Below is a small trained network, with its code and all its weights. Each question gives an input and a class and asks what happens when units are switched off, that is, made to give their printed mean instead of their output.

import numpy as np


def w(rows, s, z=0):
    codes = np.array(rows[::2]) - 128.0
    scale = np.full(codes.shape[1], s)
    scale[-1] = z or s
    return codes * scale


def f(y):
    return np.maximum(y, 0)


def log_softmax(a):
    a = a - a.max(-1, keepdims=True)
    return a - np.log(np.exp(a).sum(-1, keepdims=True))


def net(x, mask):
    res = np.array(x, float).reshape(1, 5) / 4 @ E
    y = f(res @ A[0][:, :-1].T + A[0][:, -1])
    res = res + np.where(mask, y, B[0][:, -1]) @ B[0][:, :-1]
    return log_softmax(res[-1] @ U[:, :-1].T + U[:, -1])


A, B = {}, {}
E = w([
[125,134,130,133],'x0',
[35,8,48,2],'x1',
[63,214,173,14],'x2',
[118,139,127,123],'x3',
[57,87,212,209],'x4',
],0.0059)
A[0] = w([
[157,62,153,119,19],'N1',
[201,148,223,82,162],'N2',
[79,40,119,153,155],'N3',
[128,127,250,195,176],'N4',
[128,118,100,94,3],'N5',
[108,37,208,204,190],'N6',
[116,158,143,135,60],'N7',
[141,47,115,1,247],'N8',
[56,74,210,237,244],'N9',
[185,176,15,53,253],'N10',
[40,95,190,46,61],'N11',
[164,51,116,198,238],'N12',
[116,131,174,156,92],'N13',
],0.0085,0.0034)
B[0] = w([
[56,161,156,145,133],'N1',
[116,168,171,193,185],'N2',
[77,108,53,136,188],'N3',
[207,221,130,65,231],'N4',
[187,144,127,184,138],'N5',
[94,181,39,77,217],'N6',
[109,138,151,130,138],'N7',
[90,78,225,112,250],'N8',
[141,236,11,43,253],'N9',
[132,101,233,255,234],'N10',
[181,149,123,83,201],'N11',
[134,65,18,150,209],'N12',
[117,178,116,95,156],'N13',
],0.0074,0.0073)
U = w([
[254,108,97,199,237],'0',
[161,164,207,198,194],'1',
[226,148,71,109,42],'2',
[174,179,152,121,159],'3',
[113,15,146,197,193],'4',
[146,95,192,104,180],'5',
[115,74,54,105,126],'6',
[109,72,146,2,3],'7',
],0.0084,0.0027)

Each question gives the input, the list of numbers given to net, and the class t.
The units are the neurons (one row each of A and B). Each row of codes is followed by its name. A weight is (code - 128) times the scale printed after its matrix; where a second scale follows, it is the last column's (A, B and U).
mask holds one flag per neuron, in row order. A switched-off neuron (its flag False) gives its mean, the last column of its row in B, instead of its output. The means were averaged over made-up inputs and are rounded, as every weight is.
A unit's drop is (log p(t) with every unit on - log p(t) with that unit switched off) / (log p(t) with every unit on - log p(t) with every unit switched off).
The circuit of an input: a set's keep is (log p(t) with only the set's units on - log p(t) with every unit switched off) / (log p(t) with every unit on - log p(t) with every unit switched off). Starting from the 12 units with the biggest drops (on a tie, the unit counted first), units are removed one at a time, each time the one whose removal leaves the highest keep (on an exact tie, the one counted first), for as long as the keep stays at least 0.8.
circuit, biggest first: the units of the circuit, biggest drop first
unit that matters most: the unit with the biggest drop
top k neurons: the k neurons with the biggest drops, biggest first
drop of u: that unit's drop, to one decimal
input [-8,2,-1,-6,8], class 6: circuit, biggest first -> [N3 N6]
input [4,2,6,-7,0], class 5: unit that matters most -> N9
input [7,2,-1,0,-3], class 4: circuit, biggest first -> [N9 N4 N10]
input [4,0,8,6,-3], class 1: circuit, biggest first -> [N10 N9 N6]
input [4,6,5,2,-8], class 5: circuit, biggest first -> [N10 N8]
input [-5,5,7,-6,-4], class 5: circuit, biggest first -> [N10 N8 N9]
input [-2,-3,8,8,-4], class 1: circuit, biggest first -> [N10 N9 N2]
input [4,8,-3,3,-2], class 4: circuit, biggest first -> [N9 N10 N4]
input [0,2,-1,-2,7], class 6: circuit, biggest first -> [N3 N6 N10]
input [4,-2,-3,-4,1], class 2: circuit, biggest first -> [N10 N8 N9]
input [2,5,0,3,-1], class 4: top 2 neurons -> [N9 N4]
input [4,-7,3,-7,-5], class 1: circuit, biggest first -> [N9 N2 N10]
input [-5,6,6,7,-6], class 5: top 2 neurons -> [N10 N8]
input [2,-8,2,-8,6], class 3: unit that matters most -> N2
input [2,7,5,7,-1], class 5: top 2 neurons -> [N10 N9]
input [8,-3,8,4,-5], class 1: circuit, biggest first -> [N10 N9 N2]
input [-5,5,-3,4,6], class 6: drop of N6 -> 0.1
input [3,-7,2,4,-5], class 1: drop of N9 -> 0.2
input [8,-7,7,-2,-8], class 1: drop of N10 -> 0.2
input [-7,2,5,3,-5], class 5: unit that matters most -> N8
